Here is a tiny trained network, its code and every weight. The questions are about switching its units off for an input and a target symbol, where a switched-off unit gives its printed mean instead of its output.

import numpy as np


def w(rows, s, z=0):
    codes = np.array(rows[::2]) - 128.0
    scale = np.full(codes.shape[1], s)
    scale[-1] = z or s
    return codes * scale


def f(y):
    return y / 2 * (1 + np.tanh(0.7978845608 * (y + 0.044715 * y**3)))


def softmax(a):
    e = np.exp(a - a.max(-1, keepdims=True))
    return e / e.sum(-1, keepdims=True)


def log_softmax(a):
    a = a - a.max(-1, keepdims=True)
    return a - np.log(np.exp(a).sum(-1, keepdims=True))


def net(x, mask):
    ids = ['βεζηξψω'.index(c) for c in x.split()]
    T = len(ids)
    res = E[ids] + P[:T]
    u = 0
    for l in range(2):
        r = res
        for j in range(2):
            rows = slice(2 * j, 2 * j + 2)
            q, k, v = (r @ M[l][rows].T for M in (Q, K, V))
            z = softmax(np.where(np.tri(T) > 0, q @ k.T / 2**0.5, -1e9)) @ v
            o = O[l][rows]
            res = res + np.where(mask[u + j], z, o[:, -1]) @ o[:, :-1]
        u += 2
        y = f(res @ A[l][:, :-1].T + A[l][:, -1])
        res = res + np.where(mask[u : u + 8], y, B[l][:, -1]) @ B[l][:, :-1]
        u += 8
    return log_softmax(res[-1] @ U[:, :-1].T + U[:, -1])


Q, K, V, O, A, B = {}, {}, {}, {}, {}, {}
E = w([
[107,109,194,132],'β',
[141,175,100,188],'ε',
[138,168,99,191],'ζ',
[79,77,87,137],'η',
[92,111,251,135],'ξ',
[135,159,193,113],'ψ',
[185,63,133,106],'ω',
],0.014)
P = w([
[65,151,30,225],'0',
[106,112,88,243],'1',
[124,108,114,230],'2',
[129,118,133,205],'3',
[133,124,149,181],'4',
[139,127,159,156],'5',
[146,127,171,136],'6',
[149,138,177,112],'7',
[156,143,184,90],'8',
[160,147,187,68],'9',
[173,150,195,41],'10',
[166,149,201,25],'11',
[167,158,209,2],'12',
],0.0064)
Q[0] = w([
[178,149,7,124],'0.h1',
[124,103,106,108],'0.h1',
[89,87,19,107],'0.h2',
[109,82,168,112],'0.h2',
],0.017)
K[0] = w([
[107,133,106,249],'0.h1',
[100,146,131,142],'0.h1',
[40,58,116,144],'0.h2',
[122,126,130,85],'0.h2',
],0.021)
V[0] = w([
[64,255,138,154],'0.h1',
[70,117,184,127],'0.h1',
[213,190,158,100],'0.h2',
[156,114,193,100],'0.h2',
],0.0086)
O[0] = w([
[15,254,160,165,198],'0.h1',
[20,91,139,23,250],'0.h1',
[154,184,127,254,72],'0.h2',
[88,105,64,233,110],'0.h2',
],0.0065,0.0015)
A[0] = w([
[53,139,162,101,112],'0.n1',
[125,118,145,63,248],'0.n2',
[125,119,141,81,201],'0.n3',
[128,129,126,139,216],'0.n4',
[120,130,133,142,211],'0.n5',
[89,121,8,170,222],'0.n6',
[152,127,168,87,206],'0.n7',
[129,128,126,129,137],'0.n8',
],0.016,0.0017)
B[0] = w([
[19,159,187,41,253],'0.n1',
[100,89,96,121,223],'0.n2',
[77,79,92,115,189],'0.n3',
[144,145,115,147,146],'0.n4',
[149,145,134,139,157],'0.n5',
[42,81,2,203,169],'0.n6',
[100,51,77,185,195],'0.n7',
[130,131,123,127,128],'0.n8',
],0.0069,0.0048)
Q[1] = w([
[58,157,102,64],'1.h1',
[139,128,126,124],'1.h1',
[148,180,253,122],'1.h2',
[142,253,228,164],'1.h2',
],0.0047)
K[1] = w([
[149,125,123,150],'1.h1',
[128,130,141,124],'1.h1',
[164,254,158,190],'1.h2',
[127,211,73,171],'1.h2',
],0.0069)
V[1] = w([
[233,152,109,102],'1.h1',
[218,119,217,13],'1.h1',
[112,22,65,1],'1.h2',
[20,35,58,38],'1.h2',
],0.0033)
O[1] = w([
[33,171,167,69,25],'1.h1',
[118,178,138,4,40],'1.h1',
[96,146,39,71,165],'1.h2',
[130,131,17,133,255],'1.h2',
],0.0044,0.0043)
A[1] = w([
[161,184,71,215,155],'1.n1',
[84,193,167,172,177],'1.n2',
[172,145,92,216,173],'1.n3',
[161,148,84,181,140],'1.n4',
[139,41,2,18,50],'1.n5',
[161,227,244,127,190],'1.n6',
[237,52,153,241,252],'1.n7',
[137,152,115,77,230],'1.n8',
],0.0061,0.0032)
B[1] = w([
[126,140,119,24,173],'1.n1',
[172,158,136,85,181],'1.n2',
[147,131,108,39,173],'1.n3',
[130,127,125,44,149],'1.n4',
[196,174,242,199,253],'1.n5',
[175,146,205,213,190],'1.n6',
[254,68,138,25,219],'1.n7',
[126,197,127,156,146],'1.n8',
],0.0063,0.007)
U = w([
[150,203,198,202,160],'β',
[108,123,118,135,12],'ε',
[117,208,52,53,233],'ζ',
[83,90,59,254,223],'η',
[112,112,129,131,8],'ξ',
[72,112,162,49,1],'ψ',
[204,88,140,82,162],'ω',
],0.0066,0.0034)

Each question gives the input, a string of symbols that net reads in full, and the target symbol t.
The units are the heads (2 rows each of Q, K, V and O) and the neurons (one row each of A and B). Each row of codes is followed by its name. A weight is (code - 128) times the scale printed after its matrix; where a second scale follows, it is the last column's (O, A, B and U).
mask holds one flag per unit, layer by layer, with each layer's heads first. A switched-off unit (its flag False) gives its mean, the last column of its rows in O or B, instead of its output. The means were averaged over made-up inputs and are rounded, as every weight is.
A unit's drop is (log p(t) with every unit on - log p(t) with that unit switched off) / (log p(t) with every unit on - log p(t) with every unit switched off).
The circuit of an input: a set's keep is (log p(t) with only the set's units on - log p(t) with every unit switched off) / (log p(t) with every unit on - log p(t) with every unit switched off). Starting from the 12 units with the biggest drops (on a tie, the unit counted first), units are removed one at a time, each time the one whose removal leaves the highest keep (on an exact tie, the one counted first), for as long as the keep stays at least 0.8.
circuit, biggest first: the units of the circuit, biggest drop first
top k neurons: the k neurons with the biggest drops, biggest first
heads that matter: for each layer, one digit per head in row order, 1 if its drop is at least 0.15 and else 0, layers parted by /
drop of u: that unit's drop, to one decimal
input ω β ζ ω ψ ε ξ ζ η, target η: top 2 neurons -> [1.n7 0.n6]
input ξ ω η β, target ω: circuit, biggest first -> [0.h1 0.n1 1.n7]
input ξ ε β, target ψ: circuit, biggest first -> [0.h1 0.n1]
input ω η ω ψ, target ω: circuit, biggest first -> [0.h1 0.n1 1.n7]
input β β ξ ω ε η η ω η ε ψ ξ, target β: circuit, biggest first -> [0.h2 1.n6 1.h2 0.n2]
input β ψ η ε ε ξ β η ε ε ε ψ ξ, target β: circuit, biggest first -> [0.h2 1.h2 1.n6]
input ω ψ ξ ξ β ε ψ β η, target η: circuit, biggest first -> [0.n6 1.n7 0.h2]
input ε β β β β ω ξ, target ω: circuit, biggest first -> [0.h1 1.n7]
input ε ζ ξ η η β, target η: top 2 neurons -> [0.n7 1.n7]
input β η ξ, target ψ: circuit, biggest first -> [0.n1 0.h1]
input ε ζ ξ ζ, target ω: heads that matter -> 01 / 11
input β ψ ω ε η ζ, target ζ: top 3 neurons -> [0.n6 1.n5 1.n1]
input ε η ζ ζ, target ω: top 3 neurons -> [0.n1 1.n7 0.n6]
input η η ψ η ζ, target ζ: heads that matter -> 00 / 01
input ω ζ ε, target ζ: top 3 neurons -> [0.n6 1.n1 1.n5]
input ω ψ ψ ω η η ψ ζ ε ε η ξ, target ψ: drop of 0.n1 -> 0.7
input ζ ε η ω ψ ψ ω ψ ζ ψ β, target β: drop of 1.n6 -> 0.2
input ε η β ζ ζ ω β, target ω: drop of 0.n1 -> 0.3
